Each row has a name. After each piece below comes the name of the row it's from, unless a question asks for something else. Each question is about the rows just above it. Places in a row count from 0.

Columns, left to right: Q C E S W F R
Q_542: [111 101 117 101 154 141 135]
Q_809: [141 111 141 100 117 154 135]
Q_677: [ 73 161 175  88 138 102  68]
Q_853: [140 131 142 110 118 114 112]
[161 131] is in which column, read top down? | C
[117 141] is in which column, read top down? | E
Put [101 154 141 135 111 101 117] back in order: which row is it? | Q_542
Where in the named rows is [100]? | Q_809, 3

Columns, left to right: Z P N J U
Q_542: [124 120 111 142 131]
Q_853: [139 183 144 152 143]
Q_809: [111  96 106 107 126]
Q_984: [124 132 112 120 131]
Q_428: [124 120 112 131 131]
Put [111 120 124 131 142] back in order: which row is it? | Q_542
Which column holds this, read top down? [131 143 126 131] | U
[131 142 111 120 124] is which row reordered? | Q_542
[143] is at row and place | Q_853, 4
[112 120 124 131 131] is which row reordered? | Q_428
[120 183] is in which column, read top down? | P

Columns, left to right: D T Y H
Q_706: [100 123 145  79]
Q_396: [164 111 123 128]
Q_542: [102  99 127 101]
Q_853: [128 110 123 164]
Q_88: [112 127 125 101]
Q_392: [185 172 147  96]
Q_809: [129 155 126 119]
Q_347: [100 106 132  88]
Q_428: [175 129 108 153]
Q_117: [143 113 121 186]
Q_677: [112 101 124 127]
Q_984: [100 126 147  79]
Where in the named rows is [132]? | Q_347, 2
Put [110 123 128 164] back in order: which row is it? | Q_853
Where in the named rows is [186]? | Q_117, 3
[101 112 124 127] is which row reordered? | Q_677
[128 112] is in which column, read top down? | D

Columns, left to right: G B V A X K L
Q_428: [165  75 132 107 144  94 177]
Q_809: [122 124 183 148 134 144 119]
Q_542: [182 162 123 162 140 182 142]
Which row holds these entries in another order? [119 122 124 134 144 148 183] | Q_809
asked: [182 162 123 162 140 182 142] | Q_542
Which row holds [122 124 183 148 134 144 119]? | Q_809
[134] is at row and place | Q_809, 4
Which column holds this, read top down? [122 182] | G

Columns, left to right: Vobo vin Gugus Kivav mel veb zug
Q_706: [ 90 103 121  99 163 156 127]
Q_117: [ 95 113 136 144 117 152 169]
Q_396: [169 117 143 152 136  95 113]
Q_88: [115 109 113 161 125 144 175]
Q_809: [ 90 103 121 152 170 169  93]
Q_542: [ 90 170 121 152 167 169 159]
Q_853: [117 150 145 138 104  72 153]
Q_677: [126 148 136 174 137 118 117]
Row and place of [137] in the named rows: | Q_677, 4
[163 117 136 125] is in which column, read top down? | mel
Row and place of [148] in the named rows: | Q_677, 1
[113  95 136 152 143 117 169] is which row reordered? | Q_396

Columns, left to right: resov Likur remu sudi gadi Mav Pef nisa kem
Q_542: [156 141 179 144 108  87 158  95 111]
Q_428: [ 95  95 163 163  95  88 108 188  87]
Q_984: [102 187 119 184 119 152 125  81 133]
Q_677: [153  95 143 178 137  77  69 182  88]
Q_809: [ 74 116 131 103 121 148 145 163 187]
Q_392: [156 141 179  97 108  87 118  95 111]
Which row holds these entries in another order? [118  97 179 141  95  87 111 108 156] | Q_392
The row with [153  95 143 178 137  77  69 182  88] is | Q_677
Row and place of [131] in the named rows: | Q_809, 2
Which column holds this, read top down? [163 184 178] | sudi
Which column holds this, read top down? [144 163 184] | sudi

Columns, left to right: Dis rulu Vilap Bak ruvo Diz Mada lurab
Q_347: [128 127 129 128 133 128 128 130]
Q_392: [123 141 133 138 120 135 141 180]
Q_117: [134 129 129 125 118 121 133 128]
Q_706: [125 129 121 119 123 123 135 120]
Q_984: [123 135 125 121 123 119 120 130]
Q_853: [132 129 129 126 125 129 124 122]
Q_396: [132 119 130 130 138 126 135 141]
[121 126] is in which column, read top down? | Bak
Put [123 125 120 130 123 119 135 121] back in order: which row is it? | Q_984
Repeated in Q_853: | [129]

Columns, left to right: Fal dunu fida Kive vez nubag zaven Bok nite Som
Q_392: [156 144 153 138 153 139 141 151 147 142]
Q_347: [154 139 143 135 150 141 137 144 139 145]
Q_677: [161 143 159 136 161 137 147 143 138 145]
Q_396: [140 151 150 138 148 140 146 136 146 144]
Q_984: [142 156 144 151 148 141 149 141 136 146]
Q_542: [140 142 134 137 140 148 147 138 138 147]
Q_809: [155 140 172 137 153 139 140 141 137 146]
Q_428: [139 141 142 136 149 151 138 144 135 163]
Which row holds [140 151 150 138 148 140 146 136 146 144]? | Q_396
[139 138 146] is in which column, read top down? | nite

Columns, left to right: Zizug tet Milu todo ruzo
Q_428: [124 137 133 117 116]
Q_396: [123 132 128 114 149]
Q_706: [123 105 132 133 146]
Q_984: [124 117 125 131 119]
Q_392: [136 141 128 130 125]
Q_347: [129 129 123 131 141]
Q_853: [128 131 149 114 123]
Q_542: [135 135 131 133 130]
Q_117: [125 140 125 121 107]
Q_809: [124 125 127 123 146]
Q_677: [123 105 132 133 129]
Q_88: [132 131 129 130 122]
Put [130 133 131 135 135] back in order: which row is it? | Q_542
Which row holds these entries in another order? [149 114 128 132 123] | Q_396

Columns, left to right: pafoz nog Nes seto Rusi maf timet
Q_392: [129 130 129 118 125 142  72]
Q_88: [121 123 133 126 123 103 148]
Q_117: [142 128 127 135 132 120 144]
Q_347: [113 117 129 116 148 153 174]
Q_706: [148 114 153 174 116 129 117]
Q_396: [151 126 130 129 119 121 123]
Q_542: [120 121 130 123 127 155 136]
Q_428: [133 121 130 147 125  77 136]
Q_677: [135 118 117 133 121 158 134]
The row with [142 128 127 135 132 120 144] is | Q_117
Which column holds this, read top down? [125 123 132] | Rusi
Which column holds this, read top down? [123 128 117 114 126 121] | nog
Which column holds [174 129 123 147] top down? | seto
[153 174 113 117 129 116 148] is which row reordered? | Q_347

Columns, left to right: nodop zasor tumud rerat garet tar keb
Q_392: [147 108 139 130 103  95 114]
Q_853: [130 103 115 108  95 139 147]
Q_428: [159 151 128 119 105 118 138]
Q_809: [138 108 184 128 128 139 137]
Q_88: [142 139 121 125  87 142 127]
Q_542: [154 144 136 137 144 136 144]
Q_117: [158 143 143 131 143 122 164]
Q_984: [152 130 163 141 142 149 145]
Q_347: [142 139 121 125  87 142 146]
Q_677: [158 147 127 145 130 161 141]
[115 108  95 139 147 130 103] is which row reordered? | Q_853
Repeated in Q_347: | [142]
The value that Q_117 holds more than once: | [143]

Columns, left to right: zep pata nobi modo Piz malup dibof finun suvef mab
Q_117: [142 112 146 142 142 129 127 142 151 154]
Q_542: [122 134 124 126 124 144 126 124 150 142]
Q_853: [ 83 111 134 140 129 142 134 137 159 143]
Q_392: [134 124 124 126 124 141 124 122 150 142]
The value that Q_392 holds more than once: | [124]
Repeated in Q_117: | [142]
Put [122 124 124 124 124 126 134 141 142 150] back in order: which row is it? | Q_392
The value that Q_853 holds more than once: | [134]
Which column holds this, read top down? [112 134 111] | pata
Where do [134 124 124 126 124 141 124 122 150 142] appear? | Q_392
Row and place of [143] in the named rows: | Q_853, 9

Columns, left to right: Zipo lenem datul puzom Bib
Q_677: [108 110 116 168 105]
Q_347: [122 122 111  70 166]
Q_396: [139 131 100  89 117]
Q_853: [139 131 122  89 117]
Q_117: [ 89 100 138 131 117]
Q_984: [100 130  89 117 139]
Q_809: [111 109 114 173  88]
The value that Q_347 holds more than once: | [122]
Put [117 131 139  89 100] back in order: which row is it? | Q_396
Put [131 100  89 117 139] back in order: which row is it? | Q_396
[ 70  89  89 131 117] is in which column, read top down? | puzom

Columns, left to right: rovo Dibe Mafu kubip vezo
Q_347: [124 140  86  70  89]
Q_853: [154 152  96 138 125]
Q_809: [139 174 104 151 185]
[140 152] is in which column, read top down? | Dibe
[96] is at row and place | Q_853, 2

Columns, left to right: fibaz Feluz dorit fis ronef siz tasep lona
Q_542: [143 128 147 110 119 138 134 135]
Q_853: [129 127 129 127 128 128 126 127]
Q_396: [ 66 139 158 120 128 127 126 128]
Q_117: [143 117 147 110 119 138 118 135]
Q_392: [ 66 139 158 120  75  99  72  68]
Q_984: [127 128 128 127 128 129 129 129]
Which column holds [158 147 158 128] top down? | dorit
Where in the named rows is [68]? | Q_392, 7

Columns, left to right: Falu Tiras gorib Laz beki dobu pudok
Q_706: [164 104 152 144 138 145 151]
Q_809: [ 80 137  80  80 131 113  80]
Q_677: [ 97 121 100  86  98 110 103]
Q_853: [ 75 139 111 107 118 102  95]
Q_542: [151 101 166 141 122 115 180]
Q_117: [106 129 111  69 105 103  99]
Q_88: [100 121  85  97 103 110  98]
Which value appears more than once in Q_809? | [80]
Which column holds this, read top down? [166 111] | gorib
Which column holds this, read top down? [ 95 180  99] | pudok
Row and place of [105] in the named rows: | Q_117, 4
Which column holds this, read top down? [151  80] | pudok
[ 98 100  97 103 121 110  86] is which row reordered? | Q_677
Where in the named rows is [122]? | Q_542, 4

Columns, left to right: zaduf Kib nirep Bufo dapob vefo
Q_542: [143  95 102  68 166  97]
Q_853: [120 161 136 161  87 116]
Q_984: [143  95 145  68 100 170]
Q_677: [152 101  93 160 143 119]
Where in the named rows is [152]? | Q_677, 0
[100] is at row and place | Q_984, 4
Where in the named rows is [116]? | Q_853, 5
Where in the named rows is [101]? | Q_677, 1
Row and place of [97] in the named rows: | Q_542, 5

Columns, left to right: Sur Kenar kidu ribe ketip buko les kezib Didar Zipas
Q_396: [127 125 125 129 130 134 165 180 152 127]
Q_706: [141 129 125 128 128 138 128 138 138 174]
Q_853: [165 137 125 126 129 132 128 129 151 180]
Which column holds [138 151] top down? | Didar
The value that Q_853 holds more than once: | [129]

Columns, left to right: silam kun nofot Kap selig nane zas fulo
Q_392: [117 123 125 118 115 106 146 136]
Q_677: [110 149 136 136 118  85 138 131]
Q_984: [127 126 127 122 119 136 139 119]
Q_853: [100 116 126 123 125 127 152 156]
Q_428: [117 149 149 155 118 142 121 120]
Q_117: [116 126 127 125 152 101 123 156]
Q_542: [109 158 147 155 109 111 141 139]
Q_809: [144 122 112 116 129 108 126  96]
Q_396: [144 106 116 111 140 114 135 116]
Q_88: [121 122 126 135 122 121 143 119]
Q_706: [131 112 116 141 168 132 116 114]
Which column holds this, read top down? [146 138 139 152 121] | zas
Which column holds this, read top down? [156 120 156 139  96] | fulo
[147 112] is in which column, read top down? | nofot
Put [127 125 152 101 123 156 116 126] back in order: which row is it? | Q_117
Which column holds this, read top down? [146 138 139 152 121 123] | zas
Which row holds [127 126 127 122 119 136 139 119]? | Q_984
[118 152 109] is in which column, read top down? | selig

Columns, left to right: vuka Fol fotum Dimos ganon Nonum rapus
Q_88: [103 128 111 110 165 121  76]
Q_853: [ 76 128 120 110 103 165 166]
Q_428: [111 128 165 121  76 102 110]
asked: [111 128 165 121  76 102 110] | Q_428
Which row holds these entries in another order? [ 76 103 110 120 128 165 166] | Q_853
Which row holds [103 128 111 110 165 121  76]? | Q_88
Row and place of [102] in the named rows: | Q_428, 5
[128 110 111 165 103  76 121] is which row reordered? | Q_88
Where do [ 76 128 120 110 103 165 166] appear? | Q_853

Columns, left to right: nozo fotat vosi feleb ridu dilis
Q_984: [190 119 125 125 126 125]
Q_88: [125 119 125 125 189 125]
Q_809: [132 154 121 175 146 125]
[125 121] is in which column, read top down? | vosi
The value that Q_88 holds more than once: | [125]
[189 119 125 125 125 125] is which row reordered? | Q_88
Row and place of [190] in the named rows: | Q_984, 0
Put [125 190 119 125 125 126] back in order: which row is it? | Q_984

Columns, left to right: poko Pez Guda Dutir pum Geb tefa kor
Q_117: [164  81 125 147 156 122 160 160]
Q_392: [165  80 161 148 157 159 161 164]
Q_706: [157  86 125 147 156 158 124 129]
Q_542: [165  80 125 148 157 159 161 164]
Q_677: [157  86 125 147 156 123 124 129]
Q_347: [160  85 161 147 120 122 123 165]
Q_428: [149  94 161 168 120 123 161 165]
Q_396: [161  81 125 148 156 122 161 165]
[161 124 161 124] is in which column, read top down? | tefa
The row with [165  80 125 148 157 159 161 164] is | Q_542
Which column holds [159 123 122 123 122] top down? | Geb
Which row holds these entries in another order? [ 80 161 148 157 159 161 164 165] | Q_392
asked: [149  94 161 168 120 123 161 165] | Q_428
Which column holds [159 158 159] top down? | Geb
Repeated in Q_117: | [160]

Columns, left to right: mizon dad finor tefup ber goto did Sep far
Q_677: [131 136 137 135 128 128 135 122 124]
Q_392: [131 125 142 136 121 130 138 135 136]
Q_88: [128 124 145 141 116 127 139 137 128]
Q_853: [123 148 176 168 120 126 158 114 126]
Q_117: [130 129 117 118 136 128 120 126 123]
Q_984: [131 124 128 110 134 129 114 130 128]
Q_347: [121 154 181 172 124 125 160 112 125]
Q_809: [117 129 117 118 136 126 147 130 127]
Q_542: [122 139 174 168 114 127 158 121 131]
The value that Q_984 holds more than once: | [128]
asked: [131 125 142 136 121 130 138 135 136] | Q_392
Where do [123 148 176 168 120 126 158 114 126] appear? | Q_853
Which value appears more than once in Q_809? | [117]
Which column holds this, read top down? [129 124 154] | dad

Columns, left to right: Gusu Sagiv tir Kuvuv
Q_984: [ 79 133 141 134]
Q_392: [176 118 174 159]
Q_347: [126 133  92 114]
Q_706: [140 133  92 114]
asked: [140 133  92 114] | Q_706
[126 133 114  92] is which row reordered? | Q_347
Row and place of [126] in the named rows: | Q_347, 0
Which column holds [159 114 114] top down? | Kuvuv
Row and place of [134] in the named rows: | Q_984, 3
[140] is at row and place | Q_706, 0
[ 79 176 126] is in which column, read top down? | Gusu

Columns, left to right: Ziba bes Dav nuviz gifog
Q_809: [131 160 160 119  99]
Q_984: [118 149 118 152 113]
Q_706: [ 70 139 135 130 119]
Q_677: [183 125 110 133 108]
Q_396: [128 120 169 125 138]
Q_428: [150 149 151  94 153]
Q_542: [169 137 128 125 120]
Q_88: [100 146 117 140 140]
Q_392: [134 110 183 108 125]
Q_853: [100 134 117 140 140]
Q_117: [141 149  86  85 180]
Q_347: [105 150 103 150 114]
asked: [ 70 139 135 130 119] | Q_706
The value that Q_984 holds more than once: | [118]
[100 117 134 140 140] is which row reordered? | Q_853
[125 138 128 120 169] is which row reordered? | Q_396
Where in the named rows is [85]? | Q_117, 3
[108 133 110 125 183] is which row reordered? | Q_677

Columns, left to right: sotik Rara gifod sar Pabi gumip sis
Q_88: [181 168 163 136 164 119 167]
Q_392: [181 162 125 129 163 107  97]
Q_677: [ 83  82 116 151 115 164  96]
Which row holds these entries in another order? [125 181 129 163 162  97 107] | Q_392
Where in the named rows is [168]? | Q_88, 1
Put [167 119 164 136 163 168 181] back in order: which row is it? | Q_88
Row and place of [119] in the named rows: | Q_88, 5
Which column holds [107 164] top down? | gumip

Columns, left to right: zag pom rerup darop ror Lilu Fesur
Q_88: [145 116  81 146 143 119 148]
Q_809: [ 81 147 146 119 143 145 116]
Q_853: [144 125 121 135 126 126 131]
Which column holds [ 81 146] top down? | rerup
Put [145 116  81 147 146 119 143] back in order: which row is it? | Q_809
Repeated in Q_853: | [126]
[119 145] is in which column, read top down? | Lilu

Columns, left to right: Vugog ver kur Mef Tek tuga rez
Q_677: [133 104 147 150 148 101 106]
Q_542: [125 118 133 136 127 116 121]
Q_88: [103 185  97  84  87 164 163]
Q_984: [155  95 148 157 162 111 104]
Q_117: [129 123 127 130 127 128 129]
Q_706: [150 113 141 146 150 119 111]
Q_853: [127 153 109 104 112 126 151]
Q_392: [138 138 123 120 128 143 134]
Q_396: [130 119 103 135 134 120 121]
Q_428: [165  98 147 156 165 116 103]
Which column holds [123 103 147] top down? | kur
Where in the named rows is [125]? | Q_542, 0
Row and place of [113] in the named rows: | Q_706, 1

